Here is a tiny trained network, its code and every weight. The questions are about switching its units off for an input and a class, where a switched-off unit gives its printed mean instead of its output.

import numpy as np


def w(rows, s, z=0):
    codes = np.array(rows[::2]) - 128.0
    scale = np.full(codes.shape[1], s)
    scale[-1] = z or s
    return codes * scale


def f(y):
    return y / 2 * (1 + np.tanh(0.7978845608 * (y + 0.044715 * y**3)))


def log_softmax(a):
    a = a - a.max(-1, keepdims=True)
    return a - np.log(np.exp(a).sum(-1, keepdims=True))


def net(x, mask):
    res = np.array(x, float).reshape(1, 4) / 4 @ E
    y = f(res @ A[0][:, :-1].T + A[0][:, -1])
    res = res + np.where(mask, y, B[0][:, -1]) @ B[0][:, :-1]
    return log_softmax(res[-1] @ U[:, :-1].T + U[:, -1])


A, B = {}, {}
E = w([
[115,76,21],'x0',
[90,31,181],'x1',
[133,130,128],'x2',
[255,89,135],'x3',
],0.0058)
A[0] = w([
[116,78,22,77],'N0',
[225,98,151,100],'N1',
[152,245,80,53],'N2',
[100,49,190,79],'N3',
[13,167,123,72],'N4',
[128,130,114,43],'N5',
[137,186,249,70],'N6',
[215,92,114,78],'N7',
[83,36,178,58],'N8',
[159,123,128,4],'N9',
],0.013,0.0043)
B[0] = w([
[157,11,174,219],'N0',
[77,159,188,244],'N1',
[236,147,156,242],'N2',
[188,155,113,187],'N3',
[92,154,233,239],'N4',
[154,113,157,94],'N5',
[134,3,134,252],'N6',
[103,141,197,220],'N7',
[207,154,142,190],'N8',
[152,119,193,97],'N9',
],0.037,0.0035)
U = w([
[129,138,121,252],'0',
[132,59,126,78],'1',
[94,178,178,85],'2',
[205,176,111,99],'3',
[54,167,2,157],'4',
[94,168,48,54],'5',
],0.0082,0.014)

Each question gives the input, the list of numbers given to net, and the class t.
The units are the neurons (one row each of A and B). Each row of codes is followed by its name. A weight is (code - 128) times the scale printed after its matrix; where a second scale follows, it is the last column's (A, B and U).
mask holds one flag per neuron, in row order. A switched-off neuron (its flag False) gives its mean, the last column of its row in B, instead of its output. The means were averaged over made-up inputs and are rounded, as every weight is.
A unit's drop is (log p(t) with every unit on - log p(t) with that unit switched off) / (log p(t) with every unit on - log p(t) with every unit switched off).
The circuit of an input: a set's keep is (log p(t) with only the set's units on - log p(t) with every unit switched off) / (log p(t) with every unit on - log p(t) with every unit switched off). Starting from all 10 units, units are removed one at a time, each time the one whose removal leaves the highest keep (on an exact tie, the one counted first), for as long as the keep stays at least 0.8.
circuit, biggest first: the units of the circuit, biggest drop first
unit that matters most: the unit with the biggest drop
top k neurons: the k neurons with the biggest drops, biggest first
drop of u: that unit's drop, to one decimal
input [0,2,-3,4], class 2: circuit, biggest first -> [N6 N1]
input [0,-5,-1,8], class 2: circuit, biggest first -> [N1]
input [7,3,4,-6], class 1: top 3 neurons -> [N0 N1 N7]
input [-7,-8,5,-5], class 3: top 2 neurons -> [N2 N0]
input [-5,-7,1,8], class 2: top 2 neurons -> [N1 N7]
input [7,8,4,6], class 3: top 3 neurons -> [N8 N3 N6]
input [1,8,0,4], class 3: circuit, biggest first -> [N8 N3]
input [1,3,-4,5], class 2: top 3 neurons -> [N1 N6 N7]
input [4,-6,-3,-4], class 3: top 2 neurons -> [N2 N6]
input [-2,-7,4,4], class 3: top 2 neurons -> [N2 N4]
input [-2,-3,-2,-6], class 2: top 2 neurons -> [N4 N0]
input [7,-4,-4,-7], class 1: top 2 neurons -> [N0 N1]
input [6,3,-5,8], class 2: top 2 neurons -> [N1 N7]
input [-7,-7,-3,0], class 1: unit that matters most -> N6
input [-6,8,6,4], class 3: top 4 neurons -> [N3 N8 N0 N4]
input [4,8,1,4], class 3: top 4 neurons -> [N8 N3 N6 N4]
input [6,-5,-3,-6], class 1: drop of N7 -> 0.2
input [-8,4,-7,-4], class 1: drop of N4 -> 0.0
input [-5,-3,2,7], class 2: drop of N1 -> 1.0
input [-7,-1,-5,7], class 1: circuit, biggest first -> [N6]
